Below are the code and all the weights of a small trained network. Each question names an input and a target symbol and asks about switching units off, where a switched-off unit gives its printed mean instead of its output.

import numpy as np


def w(rows, s, z=0):
    codes = np.array(rows[::2]) - 128.0
    scale = np.full(codes.shape[1], s)
    scale[-1] = z or s
    return codes * scale


def f(y):
    return np.maximum(y, 0)


def softmax(a):
    e = np.exp(a - a.max(-1, keepdims=True))
    return e / e.sum(-1, keepdims=True)


def log_softmax(a):
    a = a - a.max(-1, keepdims=True)
    return a - np.log(np.exp(a).sum(-1, keepdims=True))


def net(x, mask):
    ids = ['αβγδεζηθλμπστφψω'.index(c) for c in x.split()]
    T = len(ids)
    res = E[ids] + P[:T]
    u = 0
    for l in range(2):
        q, k, v = (res @ M[l].T for M in (Q, K, V))
        z = softmax(np.where(np.tri(T) > 0, q @ k.T / 4**0.5, -1e9)) @ v
        res = res + np.where(mask[u], z, O[l][:, -1]) @ O[l][:, :-1]
        u += 1
        y = f(res @ A[l][:, :-1].T + A[l][:, -1])
        res = res + np.where(mask[u : u + 12], y, B[l][:, -1]) @ B[l][:, :-1]
        u += 12
    return log_softmax(res[-1] @ U[:, :-1].T + U[:, -1])


Q, K, V, O, A, B = {}, {}, {}, {}, {}, {}
E = w([
[122,103,106,120,137],'α',
[76,158,122,131,109],'β',
[129,143,100,116,106],'γ',
[94,114,120,125,143],'δ',
[107,143,116,116,128],'ε',
[105,186,111,115,90],'ζ',
[122,148,120,101,157],'η',
[75,136,135,122,154],'θ',
[104,144,106,127,103],'λ',
[113,174,119,106,126],'μ',
[64,84,234,7,77],'π',
[109,113,122,112,166],'σ',
[138,120,107,107,144],'τ',
[97,151,129,110,156],'φ',
[84,176,130,116,127],'ψ',
[135,168,107,103,115],'ω',
],0.021)
P = w([
[38,126,51,196,141],'0',
[57,143,77,73,194],'1',
[37,61,38,194,83],'2',
[75,198,89,107,199],'3',
[53,62,76,114,74],'4',
[91,197,106,119,193],'5',
[76,79,96,81,60],'6',
[101,198,126,111,180],'7',
[97,82,118,41,89],'8',
[99,162,110,173,100],'9',
[128,164,151,18,160],'10',
[112,68,112,124,50],'11',
[145,204,159,121,178],'12',
[182,92,110,8,3],'13',
],0.013)
Q[0] = w([
[115,125,197,183,150],'0.h1',
[117,147,61,6,134],'0.h1',
[48,151,59,114,124],'0.h1',
[91,123,148,109,152],'0.h1',
],0.012)
K[0] = w([
[86,61,3,40,70],'0.h1',
[207,79,222,215,89],'0.h1',
[195,122,238,133,88],'0.h1',
[121,180,172,144,131],'0.h1',
],0.007)
V[0] = w([
[45,91,119,132,195],'0.h1',
[98,123,138,85,111],'0.h1',
[110,154,30,184,164],'0.h1',
[247,199,109,95,102],'0.h1',
],0.011)
O[0] = w([
[182,254,81,75,59,234],'0.h1',
[212,149,112,251,99,188],'0.h1',
[53,73,26,42,141,162],'0.h1',
[93,30,120,239,231,9],'0.h1',
],0.0083,0.011)
A[0] = w([
[179,116,156,184,88,148],'0.n1',
[132,164,232,142,89,78],'0.n2',
[142,97,193,62,64,100],'0.n3',
[74,177,62,182,187,174],'0.n4',
[100,119,31,78,197,147],'0.n5',
[125,80,172,41,162,149],'0.n6',
[129,160,80,170,184,171],'0.n7',
[121,72,221,86,120,141],'0.n8',
[49,112,100,128,97,254],'0.n9',
[144,106,135,111,138,225],'0.n10',
[55,122,98,95,176,78],'0.n11',
[2,179,72,141,141,79],'0.n12',
],0.009,0.0086)
B[0] = w([
[154,193,143,37,214,160],'0.n1',
[128,35,142,63,138,187],'0.n2',
[136,20,176,99,170,198],'0.n3',
[145,195,121,180,75,175],'0.n4',
[139,138,53,137,193,239],'0.n5',
[118,163,185,116,89,154],'0.n6',
[166,232,114,156,61,148],'0.n7',
[220,196,183,140,164,142],'0.n8',
[166,95,106,110,44,247],'0.n9',
[229,186,59,250,87,162],'0.n10',
[82,112,139,254,186,164],'0.n11',
[46,133,104,98,147,219],'0.n12',
],0.0069,0.013)
Q[1] = w([
[110,90,135,63,127],'1.h1',
[210,195,118,128,96],'1.h1',
[49,153,160,104,250],'1.h1',
[55,119,177,179,88],'1.h1',
],0.011)
K[1] = w([
[134,199,67,171,143],'1.h1',
[171,48,247,153,94],'1.h1',
[87,76,5,160,78],'1.h1',
[143,85,102,57,167],'1.h1',
],0.011)
V[1] = w([
[68,51,138,133,36],'1.h1',
[60,217,52,104,23],'1.h1',
[149,94,30,178,215],'1.h1',
[1,168,199,129,122],'1.h1',
],0.0078)
O[1] = w([
[155,51,176,99,40,140],'1.h1',
[122,94,109,171,85,254],'1.h1',
[153,89,60,98,122,26],'1.h1',
[206,195,182,145,3,103],'1.h1',
],0.013,0.024)
A[1] = w([
[62,126,84,237,148,115],'1.n1',
[127,6,106,147,113,69],'1.n2',
[118,150,61,29,124,254],'1.n3',
[124,103,191,131,106,93],'1.n4',
[170,174,115,128,130,225],'1.n5',
[64,119,171,116,191,188],'1.n6',
[191,186,47,145,100,15],'1.n7',
[112,134,101,187,88,45],'1.n8',
[36,110,90,134,218,92],'1.n9',
[129,200,162,105,164,142],'1.n10',
[130,194,107,140,110,126],'1.n11',
[104,60,111,85,116,103],'1.n12',
],0.012,0.007)
B[1] = w([
[170,109,109,188,220,251],'1.n1',
[94,119,186,167,93,228],'1.n2',
[89,77,126,27,124,228],'1.n3',
[112,140,96,127,181,193],'1.n4',
[99,105,105,111,97,167],'1.n5',
[134,148,81,146,88,188],'1.n6',
[159,200,131,98,140,242],'1.n7',
[193,147,149,132,138,235],'1.n8',
[89,212,247,134,121,165],'1.n9',
[156,68,124,135,117,245],'1.n10',
[127,105,147,92,170,196],'1.n11',
[100,93,179,133,97,189],'1.n12',
],0.012,0.027)
U = w([
[64,94,226,73,69,138],'α',
[127,155,192,147,26,147],'β',
[97,58,189,186,163,159],'γ',
[82,25,75,61,50,138],'δ',
[118,6,59,135,175,192],'ε',
[169,100,136,228,146,101],'ζ',
[131,236,119,82,254,99],'η',
[141,195,80,24,39,104],'θ',
[105,8,111,178,68,134],'λ',
[159,118,78,164,234,145],'μ',
[210,90,173,97,200,3],'π',
[68,115,91,8,189,158],'σ',
[56,137,177,106,240,88],'τ',
[163,153,40,68,185,154],'φ',
[192,222,100,136,115,142],'ψ',
[129,158,167,206,251,91],'ω',
],0.0076,0.014)

Each question gives the input, a string of symbols that net reads in full, and the target symbol t.
The units are the heads (4 rows each of Q, K, V and O) and the neurons (one row each of A and B). Each row of codes is followed by its name. A weight is (code - 128) times the scale printed after its matrix; where a second scale follows, it is the last column's (O, A, B and U).
mask holds one flag per unit, layer by layer, with each layer's heads first. A switched-off unit (its flag False) gives its mean, the last column of its rows in O or B, instead of its output. The means were averaged over made-up inputs and are rounded, as every weight is.
A unit's drop is (log p(t) with every unit on - log p(t) with that unit switched off) / (log p(t) with every unit on - log p(t) with every unit switched off).
The circuit of an input: a set's keep is (log p(t) with only the set's units on - log p(t) with every unit switched off) / (log p(t) with every unit on - log p(t) with every unit switched off). Starting from the 12 units with the biggest drops (on a tie, the unit counted first), units are removed one at a time, each time the one whose removal leaves the highest keep (on an exact tie, the one counted first), for as long as the keep stays at least 0.8.
units of the circuit, in order: the units of the circuit, biggest drop first
unit that matters most: the unit with the biggest drop
top k neurons: the k neurons with the biggest drops, biggest first
k most important neurons of layer l: the k neurons of layer l with the biggest drops, biggest first
input ε π ψ β, target α: unit that matters most	1.n1
input σ ψ σ δ η φ γ, target φ: 3 most important neurons of layer 0	0.n5, 0.n2, 0.n11
input θ β σ π π ω, target π: top 2 neurons	1.n10, 1.n2
input β τ η η ω ζ, target ω: top 3 neurons	1.n1, 0.n5, 1.n9
input τ δ η π ω, target α: units of the circuit, in order	1.n1, 1.n6
input ζ σ σ ψ, target σ: units of the circuit, in order	1.n3, 0.h1
input λ τ ε π τ τ σ, target α: 3 most important neurons of layer 1	1.n1, 1.n7, 1.n8
input ω σ ζ δ, target ζ: 3 most important neurons of layer 0	0.n4, 0.n3, 0.n5
input φ τ τ, target τ: top 4 neurons	1.n1, 0.n5, 1.n9, 1.n3
input ψ σ γ, target σ: units of the circuit, in order	1.n3, 0.h1, 1.n10
input β σ μ, target σ: 3 most important neurons of layer 0	0.n6, 0.n5, 0.n9
input α τ η ω θ π γ λ δ τ τ ψ π δ, target π: units of the circuit, in order	0.h1, 0.n1
input ψ σ σ φ ψ φ γ ψ μ γ α π ω, target α: units of the circuit, in order	1.h1, 0.n3
input ω τ ψ τ ω σ φ β γ δ δ φ α β, target α: unit that matters most	0.h1
input ψ δ ω θ δ, target θ: units of the circuit, in order	0.h1, 1.h1, 1.n7
input π π π ε θ δ, target α: top 4 neurons	1.n1, 1.n10, 1.n7, 1.n8
input γ ψ β θ σ ω σ σ σ τ λ, target τ: 2 most important neurons of layer 0	0.n2, 0.n5
input ζ η φ η η σ σ, target σ: 2 most important neurons of layer 0	0.n5, 0.n11
input ψ λ θ σ α ψ σ γ τ φ τ ε φ, target ε: 3 most important neurons of layer 1	1.n7, 1.n9, 1.n2
input λ ω π ψ ω φ δ ζ β σ ψ ψ ε, target α: units of the circuit, in order	1.n1
input φ α φ θ θ δ θ η λ δ α θ σ θ, target σ: units of the circuit, in order	1.h1, 1.n3
input λ π η, target α: units of the circuit, in order	1.n1, 1.h1, 0.n3, 1.n6
input σ π σ ε η δ η θ ε ψ, target α: top 2 neurons	1.n1, 0.n3
